Below is a small trained network, with its code and all its weights. Each question gives an input and a target symbol and asks what happens when units are switched off, that is, made to give their printed mean instead of their output.

import numpy as np


def w(rows, s, z=0):
    codes = np.array(rows[::2]) - 128.0
    scale = np.full(codes.shape[1], s)
    scale[-1] = z or s
    return codes * scale


def f(y):
    return np.maximum(y, 0)


def softmax(a):
    e = np.exp(a - a.max(-1, keepdims=True))
    return e / e.sum(-1, keepdims=True)


def log_softmax(a):
    a = a - a.max(-1, keepdims=True)
    return a - np.log(np.exp(a).sum(-1, keepdims=True))


def net(x, mask):
    ids = ['ΓΨβζηξπτ'.index(c) for c in x.split()]
    T = len(ids)
    res = E[ids] + P[:T]
    r = res
    for j in range(3):
        rows = slice(2 * j, 2 * j + 2)
        q, k, v = (r @ M[0][rows].T for M in (Q, K, V))
        z = softmax(np.where(np.tri(T) > 0, q @ k.T / 2**0.5, -1e9)) @ v
        o = O[0][rows]
        res = res + np.where(mask[j], z, o[:, -1]) @ o[:, :-1]
    y = f(res @ A[0][:, :-1].T + A[0][:, -1])
    res = res + np.where(mask[3:7], y, B[0][:, -1]) @ B[0][:, :-1]
    return log_softmax(res[-1] @ U[:, :-1].T + U[:, -1])


Q, K, V, O, A, B = {}, {}, {}, {}, {}, {}
E = w([
[69,145,225],'Γ',
[74,107,109],'Ψ',
[93,222,145],'β',
[137,6,160],'ζ',
[141,41,225],'η',
[183,94,102],'ξ',
[207,119,112],'π',
[152,48,186],'τ',
],0.023)
P = w([
[212,103,128],'0',
[186,91,156],'1',
[158,85,137],'2',
[133,81,123],'3',
[105,74,113],'4',
[77,72,105],'5',
[48,75,101],'6',
[15,79,94],'7',
[4,80,90],'8',
],0.011)
Q[0] = w([
[153,104,173],'h1',
[97,138,251],'h1',
[102,130,78],'h2',
[143,146,91],'h2',
[99,75,135],'h3',
[113,218,87],'h3',
],0.018)
K[0] = w([
[92,149,118],'h1',
[123,240,150],'h1',
[99,166,22],'h2',
[155,110,55],'h2',
[3,172,149],'h3',
[247,110,155],'h3',
],0.013)
V[0] = w([
[62,114,115],'h1',
[197,69,130],'h1',
[101,66,125],'h2',
[69,148,179],'h2',
[111,150,186],'h3',
[104,2,158],'h3',
],0.018)
O[0] = w([
[155,53,152,93],'h1',
[127,179,135,217],'h1',
[199,75,94,214],'h2',
[177,119,206,139],'h2',
[96,201,254,178],'h3',
[227,187,77,252],'h3',
],0.0098,0.012)
A[0] = w([
[174,56,64,2],'n1',
[95,254,33,108],'n2',
[47,111,218,145],'n3',
[7,177,116,238],'n4',
],0.0087,0.0053)
B[0] = w([
[168,12,150,178],'n1',
[7,123,160,254],'n2',
[108,152,66,217],'n3',
[187,246,134,168],'n4',
],0.012,0.016)
U = w([
[168,84,255,136],'Γ',
[201,51,112,177],'Ψ',
[102,29,140,115],'β',
[212,81,17,133],'ζ',
[242,155,97,1],'η',
[170,82,96,113],'ξ',
[131,90,91,132],'π',
[205,104,70,199],'τ',
],0.0072,0.0052)

Each question gives the input, a string of symbols that net reads in full, and the target symbol t.
The units are the heads (2 rows each of Q, K, V and O) and the neurons (one row each of A and B). Each row of codes is followed by its name. A weight is (code - 128) times the scale printed after its matrix; where a second scale follows, it is the last column's (O, A, B and U).
mask holds one flag per unit, heads first, then neurons. A switched-off unit (its flag False) gives its mean, the last column of its rows in O or B, instead of its output. The means were averaged over made-up inputs and are rounded, as every weight is.
A unit's drop is (log p(t) with every unit on - log p(t) with that unit switched off) / (log p(t) with every unit on - log p(t) with every unit switched off).
The circuit of an input: a set's keep is (log p(t) with only the set's units on - log p(t) with every unit switched off) / (log p(t) with every unit on - log p(t) with every unit switched off). Starting from all 7 units, units are removed one at a time, each time the one whose removal leaves the highest keep (on an exact tie, the one counted first), for as long as the keep stays at least 0.8.
circuit, biggest first: the units of the circuit, biggest drop first
unit that matters most: the unit with the biggest drop
top k neurons: the k neurons with the biggest drops, biggest first
drop when u is switched off: that unit's drop, to one decimal
input ξ β η η Γ β ξ, target η: unit that matters most -> h3
input η π π Ψ η π ξ Γ Ψ, target Γ: circuit, biggest first -> (h3; n3)
input τ π τ β π Ψ π π, target π: circuit, biggest first -> (h1; h2; n2)
input β Ψ η ζ τ, target Ψ: top 3 neurons -> (n2; n1; n3)
input η β Ψ, target η: top 2 neurons -> (n2; n4)
input η β β π, target η: top 2 neurons -> (n4; n2)
input β π η π π τ η β ξ, target η: top 2 neurons -> (n4; n2)
input τ Ψ Γ η ξ η Ψ τ ζ, target Ψ: circuit, biggest first -> (h3; n1; h1; h2)
input β β β, target η: top 3 neurons -> (n4; n3; n2)
input η Γ π, target Γ: top 3 neurons -> (n3; n2; n4)
input Ψ ξ Ψ ζ ξ Ψ τ, target Ψ: top 2 neurons -> (n1; n3)
input π Γ τ π β η τ, target β: top 2 neurons -> (n3; n4)
input π Ψ π Ψ Ψ η, target Ψ: top 2 neurons -> (n1; n2)
input Ψ Ψ ζ ξ Γ ξ, target Γ: top 2 neurons -> (n3; n2)
input π Γ Γ η τ β η, target β: top 2 neurons -> (n3; n4)
input β β π, target η: unit that matters most -> n4
input π ξ π, target β: top 2 neurons -> (n2; n3)
input η Ψ ζ η, target Ψ: top 2 neurons -> (n2; n1)
input ξ β η τ ζ, target β: drop when h2 is switched off -> 0.2
input τ ξ η, target η: drop when n1 is switched off -> 0.0
input π ζ η, target η: drop when h2 is switched off -> 0.1
input ζ β Ψ, target η: drop when h3 is switched off -> 0.5
input η π ξ ξ π, target β: unit that matters most -> n2
input τ Γ π β ζ, target β: top 2 neurons -> (n3; n4)
